Below is a small trained network, with its code and all its weights. Each question gives an input and a target symbol and asks what happens when units are switched off, that is, made to give their printed mean instead of their output.

import numpy as np


def w(rows, s, z=0):
    codes = np.array(rows[::2]) - 128.0
    scale = np.full(codes.shape[1], s)
    scale[-1] = z or s
    return codes * scale


def f(y):
    return y / 2 * (1 + np.tanh(0.7978845608 * (y + 0.044715 * y**3)))


def softmax(a):
    e = np.exp(a - a.max(-1, keepdims=True))
    return e / e.sum(-1, keepdims=True)


def log_softmax(a):
    a = a - a.max(-1, keepdims=True)
    return a - np.log(np.exp(a).sum(-1, keepdims=True))


def net(x, mask):
    ids = ['αβγδεζηλμξπστφψω'.index(c) for c in x.split()]
    T = len(ids)
    res = E[ids] + P[:T]
    r = res
    for j in range(2):
        rows = slice(4 * j, 4 * j + 4)
        q, k, v = (r @ M[0][rows].T for M in (Q, K, V))
        z = softmax(np.where(np.tri(T) > 0, q @ k.T / 4**0.5, -1e9)) @ v
        o = O[0][rows]
        res = res + np.where(mask[j], z, o[:, -1]) @ o[:, :-1]
    y = f(res @ A[0][:, :-1].T + A[0][:, -1])
    res = res + np.where(mask[2:14], y, B[0][:, -1]) @ B[0][:, :-1]
    return log_softmax(res[-1] @ U[:, :-1].T + U[:, -1])


Q, K, V, O, A, B = {}, {}, {}, {}, {}, {}
E = w([
[123,128,62,136,102,167,177],'α',
[169,83,198,162,111,159,200],'β',
[149,154,175,94,151,142,142],'γ',
[176,131,97,196,181,166,132],'δ',
[82,117,147,131,67,179,138],'ε',
[130,151,136,157,132,149,143],'ζ',
[138,97,162,197,102,174,181],'η',
[103,190,126,105,137,140,111],'λ',
[169,114,182,161,153,167,150],'μ',
[149,153,148,131,189,182,88],'ξ',
[77,180,136,88,88,132,154],'π',
[105,149,80,180,108,165,146],'σ',
[155,155,114,128,143,142,188],'τ',
[112,118,174,155,64,131,197],'φ',
[195,2,65,118,126,86,109],'ψ',
[68,107,107,193,10,163,237],'ω',
],0.016)
P = w([
[165,166,123,104,113,120,157],'0',
[174,177,116,180,118,94,88],'1',
[103,144,138,144,164,33,148],'2',
[207,180,121,83,83,148,157],'3',
[171,177,114,245,140,55,41],'4',
[38,115,154,90,195,65,181],'5',
[217,184,98,79,73,245,114],'6',
[10,116,140,193,220,114,70],'7',
[20,94,153,2,174,180,206],'8',
[151,239,107,128,90,237,51],'9',
],0.012)
Q[0] = w([
[62,95,125,161,209,17,185],'head 1',
[120,167,165,237,96,41,82],'head 1',
[77,84,169,140,156,23,93],'head 1',
[70,122,123,253,151,134,20],'head 1',
[164,63,107,85,100,129,85],'head 2',
[115,132,122,171,119,132,88],'head 2',
[133,123,128,108,132,69,89],'head 2',
[115,70,104,112,129,57,119],'head 2',
],0.026)
K[0] = w([
[159,137,150,209,35,67,6],'head 1',
[238,125,73,63,64,148,162],'head 1',
[226,201,102,182,71,86,140],'head 1',
[235,193,145,69,30,242,102],'head 1',
[88,203,173,156,163,157,190],'head 2',
[148,146,131,89,115,159,135],'head 2',
[135,174,129,176,92,160,163],'head 2',
[136,227,174,186,103,145,123],'head 2',
],0.021)
V[0] = w([
[161,128,20,191,214,200,102],'head 1',
[99,99,251,181,27,186,61],'head 1',
[216,106,240,87,239,145,119],'head 1',
[149,16,126,222,96,140,239],'head 1',
[111,76,162,98,134,137,53],'head 2',
[81,171,109,165,144,190,101],'head 2',
[120,137,95,138,238,153,175],'head 2',
[157,176,210,131,162,83,176],'head 2',
],0.014)
O[0] = w([
[159,172,28,164,57,84,107,132],'head 1',
[181,156,178,92,208,222,149,138],'head 1',
[155,217,80,44,165,40,235,253],'head 1',
[130,113,4,198,192,182,135,151],'head 1',
[171,77,125,111,146,119,111,67],'head 2',
[170,125,175,190,114,86,185,53],'head 2',
[107,175,127,188,112,53,95,175],'head 2',
[104,226,152,130,180,107,89,227],'head 2',
],0.012,0.0064)
A[0] = w([
[232,255,148,149,48,205,111,65],'neuron 1',
[80,78,173,122,144,124,80,76],'neuron 2',
[147,52,98,82,141,68,71,127],'neuron 3',
[78,29,110,124,184,137,102,131],'neuron 4',
[96,149,132,97,182,82,194,38],'neuron 5',
[60,140,115,143,174,86,83,254],'neuron 6',
[74,121,80,143,200,99,195,66],'neuron 7',
[150,134,168,138,190,105,105,155],'neuron 8',
[177,137,155,96,74,73,139,96],'neuron 9',
[174,203,200,150,74,177,137,185],'neuron 10',
[59,144,153,218,132,122,134,189],'neuron 11',
[213,133,58,98,71,139,65,63],'neuron 12',
],0.0092,0.0065)
B[0] = w([
[48,215,15,233,136,120,6,205],'neuron 1',
[118,118,81,212,61,184,200,181],'neuron 2',
[192,210,110,59,230,148,146,149],'neuron 3',
[146,169,152,91,101,17,162,181],'neuron 4',
[204,56,130,188,47,201,127,254],'neuron 5',
[187,34,157,112,136,120,216,222],'neuron 6',
[88,124,234,183,70,76,37,250],'neuron 7',
[78,119,122,108,59,124,175,185],'neuron 8',
[73,78,133,236,250,118,91,186],'neuron 9',
[204,116,69,11,170,116,76,219],'neuron 10',
[76,173,110,7,117,151,162,187],'neuron 11',
[120,92,255,183,161,153,139,164],'neuron 12',
],0.0094,0.017)
U = w([
[104,2,83,149,85,111,110,116],'α',
[100,93,207,175,138,167,89,22],'β',
[170,56,164,142,146,78,168,254],'γ',
[77,122,145,162,135,101,151,26],'δ',
[206,89,96,110,161,187,69,183],'ε',
[177,163,51,82,138,104,150,163],'ζ',
[105,166,147,156,181,168,113,54],'η',
[94,101,167,107,141,97,53,145],'λ',
[193,181,138,141,80,124,112,136],'μ',
[150,81,57,143,151,117,110,74],'ξ',
[136,132,172,82,83,131,106,143],'π',
[114,65,78,132,98,154,48,5],'σ',
[123,152,126,112,114,69,187,56],'τ',
[117,196,195,132,176,123,179,84],'φ',
[137,90,107,137,144,90,156,125],'ψ',
[111,120,97,147,148,150,177,142],'ω',
],0.0063,0.0046)

Each question gives the input, a string of symbols that net reads in full, and the target symbol t.
The units are the heads (4 rows each of Q, K, V and O) and the neurons (one row each of A and B). Each row of codes is followed by its name. A weight is (code - 128) times the scale printed after its matrix; where a second scale follows, it is the last column's (O, A, B and U).
mask holds one flag per unit, heads first, then neurons. A switched-off unit (its flag False) gives its mean, the last column of its rows in O or B, instead of its output. The means were averaged over made-up inputs and are rounded, as every weight is.
A unit's drop is (log p(t) with every unit on - log p(t) with that unit switched off) / (log p(t) with every unit on - log p(t) with every unit switched off).
unit that matters most: the unit with the biggest drop
top k neurons: the k neurons with the biggest drops, biggest first
heads that matter: for each layer, one digit per head in row order, 1 if its drop is at least 0.15 and else 0, layers parted by /
drop of u: that unit's drop, to one decimal
input μ α μ μ μ ω π λ, target π: heads that matter : 10
input η μ π μ π γ α γ ξ, target γ: unit that matters most : head 2
input λ μ π μ μ π λ ψ π, target γ: top 3 neurons : (neuron 12; neuron 1; neuron 3)
input λ λ β λ μ μ μ λ μ ε, target μ: top 3 neurons : (neuron 5; neuron 7; neuron 9)
input ω α δ δ μ π η, target π: heads that matter : 10
input λ η ψ λ, target γ: top 3 neurons : (neuron 12; neuron 6; neuron 1)
input ω λ γ ψ, target γ: heads that matter : 10
input λ σ μ γ, target μ: heads that matter : 11
input ψ λ μ ω μ μ λ ω μ, target α: top 3 neurons : (neuron 4; neuron 2; neuron 3)
input π η μ ω μ μ δ, target μ: top 2 neurons : (neuron 7; neuron 5)
input λ σ π μ π ζ ψ φ, target γ: top 3 neurons : (neuron 12; neuron 1; neuron 3)
input μ ζ μ β, target μ: top 3 neurons : (neuron 5; neuron 7; neuron 9)
input δ λ ε, target λ: top 2 neurons : (neuron 9; neuron 5)
input μ λ τ, target λ: unit that matters most : head 1
input σ μ π, target μ: top 2 neurons : (neuron 5; neuron 7)
input ω μ λ σ γ μ, target γ: top 3 neurons : (neuron 5; neuron 9; neuron 1)
input π μ λ δ λ, target δ: top 2 neurons : (neuron 12; neuron 10)
input η σ β β μ λ π, target λ: top 2 neurons : (neuron 9; neuron 10)
input μ μ ζ λ, target ζ: heads that matter : 01
input μ λ μ ω δ, target ω: heads that matter : 10
input μ τ π η τ μ λ μ δ λ, target δ: heads that matter : 11
input μ ψ ζ, target γ: unit that matters most : neuron 12
input λ μ μ λ α π λ, target π: drop of head 1 : 3.0
input μ δ μ μ λ λ, target λ: drop of neuron 5 : 0.2
